Below is a small trained network, with its code and all its weights. Each question gives an input and a class and asks what happens when units are switched off, that is, made to give their printed mean instead of their output.

import numpy as np


def w(rows, s, z=0):
    codes = np.array(rows[::2]) - 128.0
    scale = np.full(codes.shape[1], s)
    scale[-1] = z or s
    return codes * scale


def f(y):
    return np.maximum(y, 0)


def log_softmax(a):
    a = a - a.max(-1, keepdims=True)
    return a - np.log(np.exp(a).sum(-1, keepdims=True))


def net(x, mask):
    res = np.array(x, float).reshape(1, 6) / 4 @ E
    y = f(res @ A[0][:, :-1].T + A[0][:, -1])
    res = res + np.where(mask, y, B[0][:, -1]) @ B[0][:, :-1]
    return log_softmax(res[-1] @ U[:, :-1].T + U[:, -1])


A, B = {}, {}
E = w([
[132,144,3,112,153,12,198,177,97,173],'x0',
[205,203,98,187,94,134,184,27,173,152],'x1',
[112,133,119,162,136,128,117,122,102,108],'x2',
[118,66,110,204,250,145,104,108,199,232],'x3',
[119,124,115,136,124,133,125,122,119,124],'x4',
[119,122,119,131,123,128,127,125,136,118],'x5',
],0.013)
A[0] = w([
[212,206,103,186,89,120,176,2,162,137,165],'N1',
[88,56,147,158,215,123,73,194,159,173,138],'N2',
[111,103,57,167,212,35,163,167,148,221,71],'N3',
[97,100,128,72,140,74,131,215,89,108,214],'N4',
[96,74,185,161,203,236,74,46,189,159,147],'N5',
[99,91,173,87,128,146,100,136,65,92,197],'N6',
[119,177,90,73,86,42,210,156,79,87,138],'N7',
[112,157,230,107,42,198,94,90,104,53,254],'N8',
[121,76,161,119,183,168,28,187,102,99,235],'N9',
],0.0085,0.0062)
B[0] = w([
[237,205,101,135,192,157,142,2,94,88,237],'N1',
[122,59,83,115,149,137,74,152,127,198,210],'N2',
[80,95,56,165,163,249,170,147,144,206,221],'N3',
[67,186,121,205,65,102,141,244,97,101,208],'N4',
[181,57,163,172,94,37,62,70,147,200,235],'N5',
[87,152,136,96,139,105,117,161,198,71,198],'N6',
[165,231,82,113,90,54,119,126,31,105,218],'N7',
[117,172,209,73,166,188,111,119,218,56,251],'N8',
[88,75,135,93,128,83,72,169,176,106,223],'N9',
],0.0088,0.02)
U = w([
[46,136,216,51,106,152,117,185,172,76,250],'0',
[103,55,150,95,130,26,37,142,147,167,129],'1',
[79,156,132,145,55,32,162,232,70,122,130],'2',
[62,79,101,132,131,191,126,220,98,200,60],'3',
[150,172,201,85,139,255,118,59,128,73,125],'4',
[193,109,199,213,109,73,107,26,142,190,128],'5',
[182,173,59,91,110,49,165,87,48,118,84],'6',
[123,127,86,168,181,199,229,61,148,184,93],'7',
],0.0082,0.0024)

Each question gives the input, the list of numbers given to net, and the class t.
The units are the neurons (one row each of A and B). Each row of codes is followed by its name. A weight is (code - 128) times the scale printed after its matrix; where a second scale follows, it is the last column's (A, B and U).
mask holds one flag per neuron, in row order. A switched-off neuron (its flag False) gives its mean, the last column of its row in B, instead of its output. The means were averaged over made-up inputs and are rounded, as every weight is.
A unit's drop is (log p(t) with every unit on - log p(t) with that unit switched off) / (log p(t) with every unit on - log p(t) with every unit switched off).
The circuit of an input: a set's keep is (log p(t) with only the set's units on - log p(t) with every unit switched off) / (log p(t) with every unit on - log p(t) with every unit switched off). Starting from all 9 units, units are removed one at a time, each time the one whose removal leaves the highest keep (on an exact tie, the one counted first), for as long as the keep stays at least 0.8.
circuit, biggest first: the units of the circuit, biggest drop first
most important unit: the unit with the biggest drop
top k neurons: the k neurons with the biggest drops, biggest first
drop when u is switched off: that unit's drop, to one decimal
input [1,-2,7,-7,-5,-5], class 2: top 2 neurons -> N7, N4
input [-6,0,-5,0,-4,-8], class 0: circuit, biggest first -> N1
input [-1,0,5,-5,-5,-1], class 0: top 2 neurons -> N1, N8
input [3,1,-7,1,2,1], class 7: circuit, biggest first -> N3, N9
input [1,-6,-1,2,1,-1], class 3: top 2 neurons -> N5, N4
input [-2,-1,-4,1,-4,-3], class 1: top 2 neurons -> N1, N8
input [-5,0,8,2,-3,8], class 1: circuit, biggest first -> N1, N5
input [1,7,5,2,-5,2], class 7: top 4 neurons -> N5, N7, N8, N9
input [-6,-1,1,3,-7,0], class 1: circuit, biggest first -> N5, N1
input [-6,0,5,0,-1,-8], class 0: top 2 neurons -> N8, N1
input [1,-8,0,0,-4,3], class 2: top 3 neurons -> N4, N8, N5
input [-5,0,3,8,-4,-4], class 1: top 2 neurons -> N1, N2
input [8,-2,-4,-6,0,1], class 2: top 2 neurons -> N4, N1
input [0,3,0,-1,-7,0], class 4: most important unit -> N5
input [-4,-8,8,1,0,5], class 1: top 4 neurons -> N5, N2, N9, N3
input [8,0,4,7,-3,-6], class 3: top 2 neurons -> N1, N2
input [6,-2,-4,0,-6,-3], class 2: top 3 neurons -> N7, N4, N1
input [6,1,0,3,-8,1], class 7: top 2 neurons -> N3, N9
input [-5,-1,2,8,-4,-3], class 1: top 3 neurons -> N1, N2, N9
input [1,-5,8,-5,-8,2], class 2: circuit, biggest first -> N4
input [2,1,-7,5,-2,3], class 7: drop when N4 is switched off -> 0.3
input [-7,3,3,4,-5,1], class 5: drop when N5 is switched off -> 2.5
input [4,-8,4,-1,7,-8], class 2: drop when N4 is switched off -> 0.2
input [6,-5,-1,-2,-5,1], class 2: drop when N4 is switched off -> 0.0
